Below is a small trained network, with its code and all its weights. Each question gives an input and a class and asks what happens when units are switched off, that is, made to give their printed mean instead of their output.

import numpy as np


def w(rows, s, z=0):
    codes = np.array(rows[::2]) - 128.0
    scale = np.full(codes.shape[1], s)
    scale[-1] = z or s
    return codes * scale


def f(y):
    return np.maximum(y, 0)


def log_softmax(a):
    a = a - a.max(-1, keepdims=True)
    return a - np.log(np.exp(a).sum(-1, keepdims=True))


def net(x, mask):
    res = np.array(x, float).reshape(1, 8) / 4 @ E
    y = f(res @ A[0][:, :-1].T + A[0][:, -1])
    res = res + np.where(mask, y, B[0][:, -1]) @ B[0][:, :-1]
    return log_softmax(res[-1] @ U[:, :-1].T + U[:, -1])


A, B = {}, {}
E = w([
[114,124,89,147,145,150,114,149,146,136,125],'x0',
[125,150,54,213,71,149,105,148,87,83,105],'x1',
[54,123,126,129,113,162,110,126,168,108,128],'x2',
[101,101,95,122,107,167,134,102,152,132,154],'x3',
[186,141,126,139,170,88,116,148,101,137,106],'x4',
[159,123,126,96,149,31,56,94,132,113,98],'x5',
[136,50,115,151,138,169,197,136,170,90,2],'x6',
[220,69,209,147,76,237,37,159,144,116,185],'x7',
],0.0079)
A[0] = w([
[39,186,96,83,175,102,180,83,98,230,81,2],'N1',
[150,38,165,107,153,151,172,126,140,92,63,47],'N2',
[97,77,108,117,107,129,174,136,157,127,112,109],'N3',
[59,137,79,167,126,41,183,101,34,159,125,43],'N4',
[84,2,173,76,192,70,173,184,166,208,182,94],'N5',
[68,191,137,127,159,118,77,122,109,166,242,90],'N6',
[111,121,149,84,159,118,169,164,151,163,155,90],'N7',
[126,178,102,123,133,114,123,136,80,240,168,146],'N8',
[91,117,136,75,217,105,96,81,182,148,103,225],'N9',
],0.008,0.0036)
B[0] = w([
[198,88,132,84,128,239,65,150,96,254,155,248],'N1',
[107,169,61,36,146,182,85,116,137,81,61,216],'N2',
[82,140,165,134,154,107,137,104,157,136,100,186],'N3',
[110,134,165,166,80,152,72,156,84,175,157,245],'N4',
[64,72,122,139,122,102,195,137,88,47,227,228],'N5',
[139,160,13,118,129,147,158,104,133,143,81,254],'N6',
[83,97,130,135,183,126,165,144,86,66,125,175],'N7',
[114,167,130,166,155,99,229,118,204,184,119,222],'N8',
[144,139,112,178,185,112,151,128,110,137,193,251],'N9',
],0.0093,0.0067)
U = w([
[203,56,198,113,131,233,39,141,132,233,185,4],'0',
[119,247,23,95,163,108,253,51,153,115,20,101],'1',
[89,63,80,246,105,71,211,149,26,66,152,228],'2',
[128,155,163,212,204,143,174,86,175,163,98,156],'3',
],0.0057,0.0024)

Each question gives the input, the list of numbers given to net, and the class t.
The units are the neurons (one row each of A and B). Each row of codes is followed by its name. A weight is (code - 128) times the scale printed after its matrix; where a second scale follows, it is the last column's (A, B and U).
mask holds one flag per neuron, in row order. A switched-off neuron (its flag False) gives its mean, the last column of its row in B, instead of its output. The means were averaged over made-up inputs and are rounded, as every weight is.
A unit's drop is (log p(t) with every unit on - log p(t) with that unit switched off) / (log p(t) with every unit on - log p(t) with every unit switched off).
The circuit of an input: a set's keep is (log p(t) with only the set's units on - log p(t) with every unit switched off) / (log p(t) with every unit on - log p(t) with every unit switched off). Starting from all 9 units, units are removed one at a time, each time the one whose removal leaves the highest keep (on an exact tie, the one counted first), for as long as the keep stays at least 0.8.
units of the circuit, in order: the units of the circuit, biggest drop first
k most important neurons: the k neurons with the biggest drops, biggest first
drop of u: that unit's drop, to one decimal
input [5,4,1,5,-6,-5,-4,0], class 1: units of the circuit, in order -> (N6 N4)
input [3,-7,3,-6,-2,5,6,-3], class 2: units of the circuit, in order -> (N5)
input [0,-5,2,-2,3,6,-5,0], class 1: 2 most important neurons -> (N6 N4)
input [-6,4,-1,1,-7,-4,4,2], class 1: units of the circuit, in order -> (N4 N5)
input [6,-5,-3,-7,-4,-2,1,3], class 2: 2 most important neurons -> (N1 N5)
input [5,-3,-8,2,-5,7,-7,6], class 3: units of the circuit, in order -> (N1 N8)
input [-4,-3,8,-5,1,2,-7,7], class 3: 2 most important neurons -> (N1 N6)
input [8,2,1,-7,7,2,-2,-6], class 0: units of the circuit, in order -> (N1 N4)
input [0,2,-1,2,-6,-4,4,3], class 1: units of the circuit, in order -> (N4 N2)
input [-1,4,-6,2,0,1,-4,5], class 3: units of the circuit, in order -> (N1 N5)
input [-5,-3,-6,2,-1,-3,8,5], class 1: 3 most important neurons -> (N2 N1 N4)
input [-3,5,1,4,-1,4,7,3], class 1: 4 most important neurons -> (N2 N1 N4 N5)
input [4,-5,8,5,3,-1,7,-6], class 3: 2 most important neurons -> (N1 N3)
input [4,-5,7,-4,2,5,4,-7], class 0: drop of N1 -> 0.9
input [-4,-8,4,3,8,0,6,-2], class 2: drop of N6 -> 0.2
input [-7,6,7,-4,5,7,8,-8], class 0: drop of N2 -> 0.0
input [-3,-4,6,6,3,-8,-7,3], class 1: drop of N6 -> 0.4
